Here is a tiny trained network, its code and every weight. The questions are about switching its units off for an input and a target symbol, where a switched-off unit gives its printed mean instead of its output.

import numpy as np


def w(rows, s, z=0):
    codes = np.array(rows[::2]) - 128.0
    scale = np.full(codes.shape[1], s)
    scale[-1] = z or s
    return codes * scale


def norm(h):
    return h / np.sqrt((h * h).mean(-1, keepdims=True) + 1e-5)


def f(y):
    return np.maximum(y, 0)


def softmax(a):
    e = np.exp(a - a.max(-1, keepdims=True))
    return e / e.sum(-1, keepdims=True)


def log_softmax(a):
    a = a - a.max(-1, keepdims=True)
    return a - np.log(np.exp(a).sum(-1, keepdims=True))


def net(x, mask):
    ids = ['αβγεζηθμξστω'.index(c) for c in x.split()]
    T = len(ids)
    res = E[ids] + P[:T]
    u = 0
    for l in range(2):
        q, k, v = (norm(res) @ M[l].T for M in (Q, K, V))
        z = softmax(np.where(np.tri(T) > 0, q @ k.T / 3**0.5, -1e9)) @ v
        res = res + np.where(mask[u], z, O[l][:, -1]) @ O[l][:, :-1]
        u += 1
        y = f(norm(res) @ A[l][:, :-1].T + A[l][:, -1])
        res = res + np.where(mask[u : u + 12], y, B[l][:, -1]) @ B[l][:, :-1]
        u += 12
    return log_softmax(norm(res)[-1] @ U[:, :-1].T + U[:, -1])


Q, K, V, O, A, B = {}, {}, {}, {}, {}, {}
E = w([
[98,57,164,66,121,168,112,67,127,138,116],'α',
[158,102,121,174,139,183,105,39,113,151,115],'β',
[172,123,174,102,5,115,168,105,180,136,99],'γ',
[49,52,141,98,101,85,165,114,159,96,106],'ε',
[103,86,82,164,211,78,111,116,125,132,171],'ζ',
[123,205,75,202,98,138,118,103,164,143,143],'η',
[92,139,52,112,140,194,122,151,171,133,182],'θ',
[57,142,133,133,72,129,97,74,151,121,189],'μ',
[161,134,172,109,94,49,72,123,119,184,213],'ξ',
[93,187,151,47,171,77,113,159,202,113,152],'σ',
[115,166,112,126,125,67,124,139,173,142,124],'τ',
[88,166,162,139,105,170,86,130,100,217,88],'ω',
],0.026)
P = w([
[95,198,87,37,123,72,110,69,43,162,108],'0',
[145,164,81,63,146,78,71,91,90,95,99],'1',
[114,173,129,101,160,107,167,107,48,192,135],'2',
[135,65,121,148,82,120,35,128,145,141,79],'3',
[110,183,145,180,99,142,160,181,63,100,210],'4',
[95,86,167,187,112,130,184,150,151,247,167],'5',
[167,72,162,240,93,154,61,213,161,96,136],'6',
[67,187,195,204,108,170,150,179,125,183,206],'7',
],0.011)
Q[0] = w([
[191,99,86,91,112,119,53,163,91,45,92],'L0H1',
[141,98,102,100,153,114,134,96,198,206,91],'L0H1',
[123,74,120,171,96,129,4,163,217,119,113],'L0H1',
],0.023)
K[0] = w([
[94,151,85,70,138,103,179,48,129,219,130],'L0H1',
[150,168,150,107,142,149,172,127,55,75,167],'L0H1',
[104,127,185,162,150,145,251,129,144,206,198],'L0H1',
],0.023)
V[0] = w([
[166,3,24,67,73,124,159,166,82,129,156],'L0H1',
[56,105,202,167,184,195,125,46,68,134,77],'L0H1',
[117,64,10,175,141,69,160,207,106,197,93],'L0H1',
],0.011)
O[0] = w([
[71,87,160,168,106,116,78,91,254,180,163,88],'L0H1',
[138,165,189,146,189,166,184,102,107,147,142,4],'L0H1',
[107,101,72,112,122,97,202,105,115,210,150,174],'L0H1',
],0.013,0.0043)
A[0] = w([
[164,149,65,95,147,243,115,146,175,131,170,140],'L0N1',
[28,135,143,193,205,56,78,120,33,136,149,160],'L0N2',
[114,96,161,124,52,230,107,38,70,169,92,135],'L0N3',
[143,125,211,182,141,162,55,216,122,37,151,221],'L0N4',
[114,172,179,164,157,148,128,108,164,83,140,71],'L0N5',
[134,189,98,211,136,114,103,105,99,191,50,113],'L0N6',
[72,154,133,109,102,91,139,198,106,141,182,84],'L0N7',
[181,217,114,122,174,34,204,208,236,130,111,129],'L0N8',
[164,146,176,146,175,161,95,99,209,185,186,253],'L0N9',
[106,13,180,109,81,168,102,93,45,97,239,97],'L0N10',
[2,66,171,170,159,91,171,172,92,69,59,146],'L0N11',
[201,166,121,149,68,124,188,89,162,145,89,69],'L0N12',
],0.0099,0.0021)
B[0] = w([
[25,141,162,169,149,117,40,216,114,99,125,207],'L0N1',
[209,142,69,177,221,135,110,106,203,114,157,219],'L0N2',
[93,217,74,152,61,112,156,146,175,126,126,207],'L0N3',
[220,115,53,92,79,182,197,64,196,183,159,244],'L0N4',
[126,51,127,85,128,159,93,113,57,98,45,178],'L0N5',
[112,162,117,83,151,66,125,117,102,66,81,198],'L0N6',
[183,71,115,144,131,146,89,100,70,94,44,228],'L0N7',
[127,169,105,178,89,151,123,131,113,190,30,189],'L0N8',
[55,49,148,100,126,88,115,119,35,162,79,255],'L0N9',
[177,181,131,147,160,124,75,180,83,144,6,206],'L0N10',
[99,107,181,251,149,21,145,46,155,54,213,157],'L0N11',
[96,126,147,160,45,175,159,155,64,164,104,163],'L0N12',
],0.011,0.0064)
Q[1] = w([
[122,136,141,132,122,121,159,153,165,108,130],'L1H1',
[146,110,133,146,135,143,110,148,134,105,142],'L1H1',
[112,188,93,218,107,139,114,91,156,154,3],'L1H1',
],0.022)
K[1] = w([
[136,138,145,93,137,117,89,118,104,124,171],'L1H1',
[143,150,141,93,115,115,124,125,138,158,85],'L1H1',
[185,21,185,164,118,138,165,251,126,142,198],'L1H1',
],0.016)
V[1] = w([
[128,69,103,100,253,116,166,198,222,98,66],'L1H1',
[144,127,183,188,73,69,216,111,171,79,50],'L1H1',
[39,151,88,169,76,194,150,94,121,69,122],'L1H1',
],0.015)
O[1] = w([
[15,112,116,77,104,133,194,127,89,96,254,26],'L1H1',
[101,233,119,114,85,45,153,34,158,92,113,2],'L1H1',
[78,82,112,172,158,168,147,204,210,87,34,151],'L1H1',
],0.0093,0.0061)
A[1] = w([
[90,191,140,66,92,153,142,161,169,220,65,129],'L1N1',
[202,204,136,156,153,113,186,237,102,73,145,6],'L1N2',
[174,152,180,163,105,94,70,165,100,203,164,199],'L1N3',
[154,199,213,156,204,171,235,155,108,137,135,143],'L1N4',
[214,79,80,149,98,143,140,110,117,78,148,86],'L1N5',
[169,146,106,123,116,197,129,197,158,172,146,121],'L1N6',
[132,58,171,9,158,126,148,85,134,110,63,156],'L1N7',
[143,121,42,118,83,71,110,177,163,130,148,132],'L1N8',
[104,117,122,103,38,170,219,106,72,180,178,122],'L1N9',
[146,119,58,85,102,129,127,102,105,93,78,182],'L1N10',
[167,211,105,116,136,225,123,132,141,125,147,94],'L1N11',
[10,158,84,112,115,135,162,125,138,113,92,133],'L1N12',
],0.014,0.0022)
B[1] = w([
[122,157,110,194,91,168,159,166,140,84,218,220],'L1N1',
[160,75,62,227,37,142,126,99,48,56,238,196],'L1N2',
[131,141,199,117,165,90,38,113,89,49,104,220],'L1N3',
[60,193,149,88,107,106,117,163,200,252,97,178],'L1N4',
[59,155,141,37,161,112,167,117,150,145,164,200],'L1N5',
[120,114,149,97,123,40,60,126,148,119,68,212],'L1N6',
[97,159,110,120,72,215,113,103,69,137,193,162],'L1N7',
[101,145,114,102,91,210,92,164,68,254,110,254],'L1N8',
[233,131,39,163,210,129,108,54,194,151,95,181],'L1N9',
[121,93,172,96,150,124,220,39,172,123,119,242],'L1N10',
[147,32,187,135,178,74,152,233,157,139,205,192],'L1N11',
[106,24,216,146,163,62,132,144,134,84,98,207],'L1N12',
],0.013,0.01)
U = w([
[124,118,189,173,128,255,102,59,90,108,145,44],'α',
[112,179,185,125,223,175,157,138,95,150,53,98],'β',
[162,177,82,168,49,166,75,102,188,125,104,162],'γ',
[50,117,192,146,122,74,136,71,112,100,143,70],'ε',
[131,130,37,151,193,160,86,67,135,163,169,153],'ζ',
[149,133,95,179,146,167,118,127,39,38,87,153],'η',
[90,61,117,149,109,176,59,187,115,141,125,174],'θ',
[193,98,176,111,173,160,126,138,171,91,118,121],'μ',
[177,159,162,114,118,116,20,102,63,145,121,136],'ξ',
[129,126,106,55,68,162,118,130,112,102,196,170],'σ',
[75,166,73,55,101,112,140,119,67,171,72,6],'τ',
[143,188,154,173,140,115,144,191,94,145,157,153],'ω',
],0.0076,0.0018)

Each question gives the input, a string of symbols that net reads in full, and the target symbol t.
The units are the heads (3 rows each of Q, K, V and O) and the neurons (one row each of A and B). Each row of codes is followed by its name. A weight is (code - 128) times the scale printed after its matrix; where a second scale follows, it is the last column's (O, A, B and U).
mask holds one flag per unit, layer by layer, with each layer's heads first. A switched-off unit (its flag False) gives its mean, the last column of its rows in O or B, instead of its output. The means were averaged over made-up inputs and are rounded, as every weight is.
A unit's drop is (log p(t) with every unit on - log p(t) with that unit switched off) / (log p(t) with every unit on - log p(t) with every unit switched off).
The circuit of an input: a set's keep is (log p(t) with only the set's units on - log p(t) with every unit switched off) / (log p(t) with every unit on - log p(t) with every unit switched off). Starting from the 12 units with the biggest drops (on a tie, the unit counted first), units are removed one at a time, each time the one whose removal leaves the highest keep (on an exact tie, the one counted first), for as long as the keep stays at least 0.8.
circuit, biggest first: the units of the circuit, biggest drop first
top k neurons: the k neurons with the biggest drops, biggest first
top k neurons in layer l: the k neurons of layer l with the biggest drops, biggest first
input η γ θ γ ξ γ ζ, target ζ: circuit, biggest first	[L0N2]
input ω ξ μ ω, target μ: circuit, biggest first	[L0H1 L0N4 L1N11]
input θ ξ η η ξ ε ε, target ε: circuit, biggest first	[L1H1 L0N10]
input η α ξ τ σ, target ξ: top 2 neurons	[L0N8 L1N3]
input η η τ, target η: circuit, biggest first	[L0H1 L1N2]
input ζ ε μ τ ω η, target ω: circuit, biggest first	[L0H1 L1N4 L1N2]
input ω μ γ ξ θ ω θ, target ω: circuit, biggest first	[L0H1 L1N11]
input θ ξ α γ ω, target γ: circuit, biggest first	[L1H1 L0H1 L0N4]
input ξ ζ α η, target ζ: circuit, biggest first	[L1H1 L1N9 L0N2]
input ξ θ θ α ξ, target α: top 2 neurons in layer 0	[L0N9 L0N5]
input θ ω θ θ γ σ, target γ: top 2 neurons in layer 0	[L0N8 L0N12]
input σ γ η θ η β ε, target ε: top 3 neurons	[L0N11 L1N8 L1N9]
input ζ ε η, target ε: top 2 neurons	[L1N12 L0N11]
input θ μ η α η θ ξ τ, target ξ: circuit, biggest first	[L1H1]
input ε μ θ ζ θ γ, target γ: circuit, biggest first	[L1N9 L1N1]
input ζ α γ, target α: top 3 neurons	[L0N5 L0N9 L1N7]
input ω θ ζ ε, target ζ: circuit, biggest first	[L0H1 L1N9]
input ω η ζ β α μ, target ζ: circuit, biggest first	[L1H1 L1N9 L0N2]
input θ ζ γ, target ζ: top 2 neurons	[L1N9 L0N3]
input ξ α θ γ ξ α, target ξ: top neuron	[L0N3]
input ξ θ η σ α, target σ: top 2 neurons in layer 1	[L1N5 L1N2]
input ε ω ω ξ, target ω: top 3 neurons in layer 1	[L1N4 L1N2 L1N11]
input α ω ξ γ η, target γ: top 2 neurons	[L0N12 L0N4]
input γ η η ζ γ θ ω τ, target ω: top 3 neurons in layer 1	[L1N4 L1N2 L1N8]
